How the states are linked:
Z768 $ Z845
Z768 & Z473
Z199 $ Z91
Z199 & Z476
Z584 $ Z329
Z584 & Z153
Z841 $ Z356
Z841 & Z218
Z473 $ Z413
Z473 & Z768
Z778 $ Z820
Z778 & Z202
Z202 $ Z957
Z202 & Z778
Z413 $ Z202
Z413 & Z820
Z335 $ Z473
Z335 & Z845
Z750 $ Z718
Z750 & Z402
Z54 $ Z315
Z54 & Z409
Z385 $ Z750
Z385 & Z807
Z315 $ Z959
Z315 & Z496
Z356 $ Z476
Z356 & Z91
Z774 $ Z434
Z774 & Z421
Z852 $ Z385
Z852 & Z197
Z94 $ Z585
Z94 & Z415
Z718 $ Z847
Z718 & Z124
Z845 $ Z198
Z845 & Z335
Z550 $ Z421
Z550 & Z434
Z434 $ Z634
Z434 & Z550
Z421 $ Z865
Z421 & Z774
Z807 $ Z197
Z807 & Z385
Z198 $ Z774
Z198 & Z865
Z959 $ Z124
Z959 & Z847
Z805 $ Z852
Z805 & Z858
Z91 $ Z218
Z91 & Z356
Z409 $ Z883
Z409 & Z54
Z680 $ Z550
Z680 & Z634
Z820 $ Z768
Z820 & Z413
Z634 $ Z94
Z634 & Z680
Z153 $ Z841
Z153 & Z584
Z415 $ Z680
Z415 & Z94
Z124 $ Z402
Z124 & Z718
Z847 $ Z496
Z847 & Z959
Z591 $ Z778
Z591 & Z957
Z471 $ Z199
Z471 & Z184
Z865 $ Z335
Z865 & Z198
Z496 $ Z409
Z496 & Z315
Z197 $ Z858
Z197 & Z852
Z402 $ Z807
Z402 & Z750
Z184 $ Z805
Z184 & Z471
Z614 $ Z153
Z614 & Z329
Z476 $ Z184
Z476 & Z199
Z858 $ Z471
Z858 & Z805
Z883 $ Z415
Z883 & Z585
Z329 $ Z591
Z329 & Z614
Z218 $ Z584
Z218 & Z841
Z585 $ Z54
Z585 & Z883
Z957 $ Z614
Z957 & Z591

In the rows, zero is written as 143.

The rows follow the links: the fewer symbols apart two states are, the more alike their rows tend to be.

Rows of some states; one shown again gets a slightly different row:
Z473
[ 127  167  165  183  148  173   71  188  169  210  215  144  111  114  194  133  173  119  143  105  160  135  227  163  139   71   58  162   97  208  172  134  160  159  146  192  148   80  209  102  152  173   98  113  130   52  240  186  117  103   46  145  133   33  184  106  208  178  127  146  124]
Z807
[ 217  125  147  163  123  182  222  262  106  159  156   95  117  155  100  128  100  261  156   69  170  156   72  121  109  199  124  177  135  106  168  132  163  134   92  154  191  154  177   66  163  157   65  130  146  118  139  173  202  140   98  171  211   97   57   88  193  222   58  100  146]
Z883
[ 197   60   45   94  109  161  211  126  187   85  114  109  147   75   61  185  148  156  194  118  155  218   34  167  149  159  212  100  181  100  155  129   87  203  156  104  128  185  126  164  231  165  143  227  120  138  104  151  197   92  172  109  135  232  115  130  189  140  119  104  133]
Z820
[  66  202  147  156  252  183  100  120  156  127  174  173  172  109  205  127  169   74   76  214  162   85  244  184  167   96    6  170  115  164  149  101  197  117  118  190  156  159  126   95   95  131  195  103  103  167  163  184   87  181  134  182  135  110  215  149  139  142  139  157  154]
Z415
[ 188   66   47   95  121  194  208  142  174   81  125  126  130   58   57  172  169  136  196  112  157  207   41  169  162  134  167  116  170   94  162  114  112  198  128  104  141  206  120  132  234  164  157  219   97  143   85  177  188   88  168  132  138  225  146  137  216  157   92   86  151]
Z680
[ 182   90   42   84  155  217  192  160  188   72  135  134  134   41   71  153  165  127  188  129  168  203   75  179  152  111  104  124  171   88  174  102  122  200  129  122  167  205  135  107  210  170  164  211   86  132  111  210  174   89  135  157  139  185  154  132  223  180   76   82  152]
Z335
[ 141  159  147  162  164  208   86  207  165  183  218  139  117   94  170  130  165  121  149   97  181  153  211  169  132   86   46  177   84  182  188  119  162  178  113  185  161  103  190   79  169  175   91  128  107   62  227  205  118  102   51  150  147   43  187  101  223  207   95  122  135]
Z184
[ 109  209  181  145  184  136  181  142   91  110   89  174  183  205  162  100  134  145   92  226  103   70  153   98  165  194  119  187  167   94  115  147  197   72  121  124  177  196  108  115   73  105  202   79  156  245   64  131  124  243  202  194  169  124  156  183   55  120  151  149  189]
Z385
[ 145  166  196  208  138  136  232  186   74  170  147  108  176  222  169  132   60  273   81  130  168  101  108  133  121  245  185  173  138  169  132  123  196   85  121  167  171  130   89  112  130  134  112  112  186  187  155  114  202  207  153  137  201  148   62  132   62  137  155  168  143]
Z54
[ 190  169  133   92   74  120  209  146  154   86   79  193  136  185   84  122  114  133  199  159  112  146   78   82  161  184  236  130  203   98  119  193  101  160  150   41  146  198   93  157  160   94  181  205  145  221   55  107  194  196  219  163  148  193  123  186   72  125  194  118  194]

Each walk starts at a row. The symbols on each line, taken left to right, move it on to the next state.
Each answer is a row, close to the row of the state it stands for.
new walk
[ 175  110   64  111  174  239  180  192  175   83  157  156  134   43   94  146  177  115  177  128  175  179  104  176  146  100   62  150  146   95  184  104  135  191   99  129  179  187  135   61  220  174  147  190   79  110  120  234  172   89  110  172  145  151  167  131  219  198   61   77  158]
$ & & $ $ & $ & -> [ 149  163  109  141  175  239  128  200  166  151  208  139  126   66  159  132  179  120  153  120  192  163  180  175  140   89   24  174  111  149  186  107  171  174  107  179  174  135  175   41  182  181  108  135   88   78  197  224  146  106   68  172  147   62  183  107  223  215   69  104  152]
$ & $ $ & -> [ 158  140   81  125  172  241  148  202  179  117  185  144  125   52  122  140  186  127  156  125  175  168  141  178  149   83   30  159  122  112  191  106  158  190   95  167  175  178  147   37  188  175  143  156   67  109  156  224  155   99   80  177  148  107  181  114  237  219   60   90  160]
new walk
[ 200  145  126  111   88  191  250  215  139   84   99  177  134  176   76  109  123  189  192  138  136  141   51   79  146  196  176  166  189   66  141  162  134  149  107   71  178  216  118   87  172  123  145  180  127  202   44  145  214  187  181  194  185  170  109  174  130  172  121   79  201]
$ & $ & & & $ & -> [ 170  118  165  208   81  115  218  159   83  180  146   89  149  195  128  173   54  281  120  100  171  169   70  140  115  245  258  129  129  177  133  131  161  136  147  149  133  100   82  178  180  161   92  152  181  145  169   92  216  168  153   98  181  202   34  121   87  122  174  168  111]
$ $ & $ & $ & & & -> [ 205  142  133   92   82  151  230  174  131   69   81  193  138  169   84  116  112  153  201  149  113  137   66   79  149  194  209  144  206   75  123  177  121  154  134   38  168  214  104  126  165  115  177  198  143  207   45  127  215  196  207  185  170  177  113  182   91  158  167   96  193]
new walk
[ 104  148  179  128  135   93   34   74  172  175  133  183  128  159  177  152  211   29  162  163   89  132  235  121  166   83  150  117  158  173  124  199   98  135  205  141   94  108  205  243   84  117  161  116  165  127  156   92   54  122  159  136   96  109  212  180  132   98  220  181  135]
& $ $ & & & & $ & -> [ 119  170  183  166  142  146   37  149  174  213  212  136  112  135  195  152  174  108  140  108  162  142  246  166  142   72   87  138   90  220  167  152  144  168  150  194  121   63  226  154  128  162  105  115  139   55  244  160   98   94   63  136  109   40  181  109  188  167  148  176  112]
& $ $ & & & $ $ $ -> [  94  159  189  154  135  121   25  119  176  206  185  145  117  149  195  151  175   64  150  118  142  136  253  153  143   80  117  131  100  220  140  177  113  160  179  191  121   67  229  190  116  150  110  112  169   60  236  122   87  103   86  120   93   70  202  130  176  141  178  183  116]
new walk
[ 185   84  138  177   74  110  220  145  110  168  139   80  134  180  119  179   67  260  146   97  166  196   57  154  127  213  275  115  146  169  147  131  144  147  150  142  121  104   84  190  196  154  104  191  171  149  156  107  214  146  166   78  159  227   48  135  116  127  161  155  109]
$ & $ $ $ & -> [ 168  148  193  199  104  112  234  174   81  184  160  114  161  219  155  139   59  282   89  108  167  132   93  136  107  236  231  159  133  174  136  124  182  108  129  150  144  105   79  127  143  142   90  132  176  157  159  101  209  192  152  123  196  168   48  131   63  125  164  170  119]
& $ & & $ & -> [ 133  206  196  191  152  138  219  185   68  154  138  138  171  221  168  123   72  240   71  173  153   84  123  122  124  233  153  185  131  144  129  129  225   76  116  151  180  165   82   97   94  118  147   88  175  212  131  111  174  226  166  171  208  143   81  153   44  146  145  173  159]
new walk
[ 208  108  153  183  123  177  192  241  116  176  173   78  131  145  112  148  111  248  162   61  178  170   81  135  106  202  145  161  117  118  171  139  160  140  111  168  167  127  187  109  164  182   49  128  158   82  181  177  187  104   77  147  200  106   57   72  207  211   68  119  133]
$ & $ & $ $ & $ -> [ 129  217  195  169  177  133  200  174   69  118  124  157  186  209  167  103  103  190   84  202  141   70  137  110  141  214  130  188  150  111  124  146  211   70  105  135  182  182  100   99   94  123  173   80  157  228   89  123  154  246  182  179  201  132  110  169   50  147  150  152  171]
$ $ $ $ $ $ -> [ 193   65  105  139   69  119  207  130  132  140  121  101  134  148   94  182   89  216  175   89  161  212   49  164  132  201  277   95  152  143  142  132  116  174  171  127  122  126   91  201  218  157  115  218  162  127  135  108  200  121  179   92  146  248   63  125  148  117  158  144  110]
new walk
[ 211  147  138  117  116  192  251  236  112  108  121  137  143  168   76  111  112  206  178  128  153  145   38   96  138  206  151  189  176   60  154  155  147  147   86   84  192  212  122   57  163  139  140  157  129  183   75  167  215  176  161  188  205  129   84  129  147  202   99   73  179]
$ & $ $ $ & & $ -> [ 188   62   61  113   86  137  215  128  163  125  126   97  134  114   66  190  121  193  185   97  160  215   32  161  139  181  246   94  168  124  151  126   99  185  163  102  116  154   99  201  221  162  132  226  143  138  117  122  193   95  179   97  136  251   91  128  172  127  137  130  113]
& & & & & $ $ $ $ -> [ 225  145  137  138  109  187  249  255  114  141  144  122  136  149   94  117  111  252  165  105  165  151   58   99  122  208  134  187  151   95  164  149  157  128   95  114  208  187  147   50  174  158   96  145  123  146  103  179  219  157  118  183  207  112   71  126  167  216   72   92  165]
new walk
[  93  144  176  150  136  102   20   86  177  200  171  163  118  156  181  151  180   52  163  142  103  131  237  142  144   62  139  112  124  208  125  192  101  157  194  151   97   83  228  229  102  128  137  110  163   95  203  108   65  105  120  115   84   94  202  140  161  115  194  189  122]
$ & & $ $ & & $ -> [ 105  180  165  111  175  101  102   89  141  106   80  191  162  181  158  125  189   54  143  227   83   81  180   94  180  137  126  155  190   94  111  184  146   98  150  118  135  206  145  179   72   89  220  108  170  226   68  124   79  210  219  184  135  151  195  199   86   89  188  160  178]
$ & & $ $ $ & $ -> [ 207   85  141  175  125  148  165  208  126  200  185   48  112  129  118  154  127  243  162   51  174  184   77  151  104  174  147  133  108  146  178  142  147  142  114  189  151  113  208  131  174  189   40  122  158   65  189  176  171   85   88  126  176  117   63   75  224  202   68  134  101]
new walk
[  96  173  179  117  170  105   97   73  154  117  100  192  152  170  163  125  202   26  154  216   82   98  197  112  180  104  133  133  184  114  102  191  115  126  165  110  123  172  171  213   79   88  210  111  172  200   81  104   66  172  201  167  117  147  211  209  106   93  201  159  174]
$ $ $ & & & $ & -> [ 107  206  175  120  184  129  137  113  123   99   83  187  189  194  165  114  169  101  117  231   93   74  165   92  166  157  115  174  184  104  103  169  163   81  123  117  156  214  125  139   65   87  223   98  160  241   57  130  100  223  220  186  159  143  179  193   69  118  172  147  188]
& $ $ & & & & $ & -> [ 107  163  171  111  155   68   39   66  175  138  110  186  130  162  171  145  208   20  162  186   68  106  221  118  160   86  149  121  174  150  114  204   91  125  194  123  103  145  195  226   72  111  195  128  176  163  117  101   66  152  180  139   98  132  210  193  130   88  197  171  149]
new walk
[ 167  162  152  104   57  108  186  128  144  116   96  194  134  191  101  133  105  130  179  158  102  138  113   96  160  176  265  116  187  136  115  186   95  167  169   52  119  161   90  194  151   99  186  206  169  212   78   83  183  187  212  134  134  197  130  190   47  111  223  143  173]
& & $ & $ & & $ & -> [ 150  166  171  122   50   94  147  112  151  146   98  195  135  198  139  141   91  144  165  149   97  136  140   92  151  172  278  126  176  167  108  187  104  156  197   65  101  136  102  206  153   95  179  203  168  195  119   62  178  200  198  117  126  196  136  189   41   94  257  161  179]
new walk
[  71  231  216  189  161  130  108  137  131  196  190  179  161  190  231  122   92  166   64  171  162   87  245  149  142  131  141  170   97  234  144  118  201  127  162  182  136   72   94  136  100  119  168  126  152  157  232  112  139  212  126  138  141   89  187  149   41  125  226  199  141]
& $ $ $ & $ $ & & -> [  63  233  207  193  186  157  102  138  128  182  192  184  172  164  233  115  116  140   59  193  168   72  253  168  153  121   80  177   98  223  138  117  210  114  141  200  146  101  100  100   99  128  170   92  133  158  216  151  125  202  118  151  143   87  196  150   68  127  188  192  147]
$ & & $ $ & $ & -> [  76  218  223  195  117  108  117  117  122  207  172  182  150  206  237  129   89  160   84  154  149   95  240  154  138  151  179  155  103  246  129  142  179  138  186  166  113   78   97  159  114  112  152  133  159  155  220   89  146  212  126  121  117  126  162  154   31  113  250  210  135]
